[[138 135 139]
 [126 131  99]]
->
[[138 135]
 [126 131]]

[[120 123]
 [144 157]
 [113 111]
 [116 115]
 [113 108]]
->
[[120 123]
 [144 157]]

[[101 119 155]
 [118 119 142]
 [145 132 112]
 [134 136 117]
 [123 131 129]]
->
[[101 119]
 [118 119]]

[[119 152 119]
 [134 102 110]
 [116 156 113]
 [126 125 100]
 [134 102 103]]
->
[[119 152]
 [134 102]]

[[128 127]
 [120 155]
 [125 128]]
->
[[128 127]
 [120 155]]

[[135 116 127 139]
 [127 114 132 134]
 [123 102 123 145]
 [135 132 129 124]
 [134 102 128 147]]
->
[[135 116]
 [127 114]]

[[130 130 126 127 129]
 [137 132 108 126 144]
 [134 131 140 124  99]]
->
[[130 130]
 [137 132]]
---
[[133 146 126 137 127 127 129 132 124 127]
 [129 137 135 120 122 128 129 128 128 135]
 [137 127 132 123 122 133 127 127 128 122]
 [135 138 132 115 117 128 132 124 135 123]
 [134 120 124 126 132 128 129 130 122 135]
 [117 134 126 122 122 128 129 127 113 113]
 [133 137 126 128 122 136 151 119 127 134]]
->
[[133 137 126 128 122 136 151 119 127 134]
 [133 146 126 137 127 127 129 132 124 127]
 [129 137 135 120 122 128 129 128 128 135]
 [137 127 132 123 122 133 127 127 128 122]
 [135 138 132 115 117 128 132 124 135 123]
 [134 120 124 126 132 128 129 130 122 135]
 [117 134 126 122 122 128 129 127 113 113]]

[[138 134 134 134 123 130 124 125 106 125]
 [140 136 119 134 122 154 121 127 136 128]
 [131 132 118 135 126 116 144 127 148 136]
 [106 131 112 110 131 143 130 130 136 133]
 [121 120 140 148 124 122 149 124 134 138]
 [144 126 122 136 130 121 115 125 149 127]]
->
[[144 126 122 136 130 121 115 125 149 127]
 [138 134 134 134 123 130 124 125 106 125]
 [140 136 119 134 122 154 121 127 136 128]
 [131 132 118 135 126 116 144 127 148 136]
 [106 131 112 110 131 143 130 130 136 133]
 [121 120 140 148 124 122 149 124 134 138]]

[[111 129 111 122 133]
 [107 120 114 117 125]
 [110 126 126 143 135]]
->
[[110 126 126 143 135]
 [111 129 111 122 133]
 [107 120 114 117 125]]

[[126 116 126 131]
 [127 124 130 144]
 [132 123 125 150]
 [121 127 125 119]
 [129 155 126 128]
 [128 136 134 119]]
->
[[128 136 134 119]
 [126 116 126 131]
 [127 124 130 144]
 [132 123 125 150]
 [121 127 125 119]
 [129 155 126 128]]

[[126 131 139 128 123 114 109 151 117 138 131 103 145 143]
 [136 108 130 134 121 134 123 129 147 132 133 135 120 151]
 [132 119 132 138 140 148 107 125 127 108 138 123 134 121]
 [123 140 127 133 109 145 120 120 145 115 134 135 156 121]]
->
[[123 140 127 133 109 145 120 120 145 115 134 135 156 121]
 [126 131 139 128 123 114 109 151 117 138 131 103 145 143]
 [136 108 130 134 121 134 123 129 147 132 133 135 120 151]
 [132 119 132 138 140 148 107 125 127 108 138 123 134 121]]

[[105 144 144 102 105 145 142]
 [109 148 139 113 110 148 146]]
->
[[109 148 139 113 110 148 146]
 [105 144 144 102 105 145 142]]
---
[[124 116 123 118 101 141 130 131 130 118]
 [112 145 133 115 139 147 121 120 131 119]]
->
[[130 118 124 116 123 118 101 141 130 131]
 [131 119 112 145 133 115 139 147 121 120]]

[[128 131 126 127 127 128 129]
 [131 125 133 129 128 132 133]
 [128 128 128 128 128 129 129]
 [135 119 142 133 129 138 140]
 [130 124 133 130 129 130 130]
 [127 128 127 128 128 126 125]
 [125 130 123 127 128 124 123]
 [128 120 134 133 130 125 123]
 [128 128 128 128 128 128 128]
 [128 106 145 142 134 121 116]
 [128 128 128 128 128 128 128]
 [128 129 127 128 128 128 128]]
->
[[128 129 128 131 126 127 127]
 [132 133 131 125 133 129 128]
 [129 129 128 128 128 128 128]
 [138 140 135 119 142 133 129]
 [130 130 130 124 133 130 129]
 [126 125 127 128 127 128 128]
 [124 123 125 130 123 127 128]
 [125 123 128 120 134 133 130]
 [128 128 128 128 128 128 128]
 [121 116 128 106 145 142 134]
 [128 128 128 128 128 128 128]
 [128 128 128 129 127 128 128]]

[[100 134 143 141 106 127 128]
 [128 127 131 125 128 127 125]
 [103 131 130 127 117 129 137]
 [126 129 130 131 122 122 124]
 [130 127 128 130 121 126 128]
 [124 132 132 129 135 120 117]
 [125 126 126 125 128 138 138]
 [124 127 132 121 128 123 124]
 [129 128 127 125 137 129 126]
 [130 127 127 126 132 130 128]
 [127 129 132 134 121 125 125]
 [130 126 126 126 130 133 132]]
->
[[127 128 100 134 143 141 106]
 [127 125 128 127 131 125 128]
 [129 137 103 131 130 127 117]
 [122 124 126 129 130 131 122]
 [126 128 130 127 128 130 121]
 [120 117 124 132 132 129 135]
 [138 138 125 126 126 125 128]
 [123 124 124 127 132 121 128]
 [129 126 129 128 127 125 137]
 [130 128 130 127 127 126 132]
 [125 125 127 129 132 134 121]
 [133 132 130 126 126 126 130]]

[[141 141 132 135 120 127 108 142 143 123 125 144 129 120 131 138]
 [132 141 127 121 119  99 129 140 117 134 127 137 117 128 122 131]]
->
[[131 138 141 141 132 135 120 127 108 142 143 123 125 144 129 120]
 [122 131 132 141 127 121 119  99 129 140 117 134 127 137 117 128]]

[[138 143 143 113 142 113 140 113 113 144 116]
 [125 114 114 147 116 149 117 151 148 114 150]]
->
[[144 116 138 143 143 113 142 113 140 113 113]
 [114 150 125 114 114 147 116 149 117 151 148]]

[[108 134 155 101 133 135 102 155 136 130 102]
 [100 134 154 121 133 129 115 152 136 130 102]]
->
[[130 102 108 134 155 101 133 135 102 155 136]
 [130 102 100 134 154 121 133 129 115 152 136]]

[[122 120 110 119 126 141 127 106 144]
 [106 147 126 129 113 132 137 127 126]
 [149 117 116 121 143 136 118 100 148]]
->
[[106 144 122 120 110 119 126 141 127]
 [127 126 106 147 126 129 113 132 137]
 [100 148 149 117 116 121 143 136 118]]

[[131 138 107 146 104 120 122 144 118 142 150 135 105 123 108]
 [139 117 114 141 117 109 150 152 112 143 134 138 110 137 105]
 [112 126 145 123 146 123 127 135 142 105 141 104 148 146 134]
 [138 108 122 109 123 111 144 149 109 131 121 117 146 126 136]
 [135 108 141 152 118 143 108 149 138 129 104 124 107 110 121]
 [116 133 140 136 148 123 116 123 127 131 130 149 114 140 147]]
->
[[123 108 131 138 107 146 104 120 122 144 118 142 150 135 105]
 [137 105 139 117 114 141 117 109 150 152 112 143 134 138 110]
 [146 134 112 126 145 123 146 123 127 135 142 105 141 104 148]
 [126 136 138 108 122 109 123 111 144 149 109 131 121 117 146]
 [110 121 135 108 141 152 118 143 108 149 138 129 104 124 107]
 [140 147 116 133 140 136 148 123 116 123 127 131 130 149 114]]
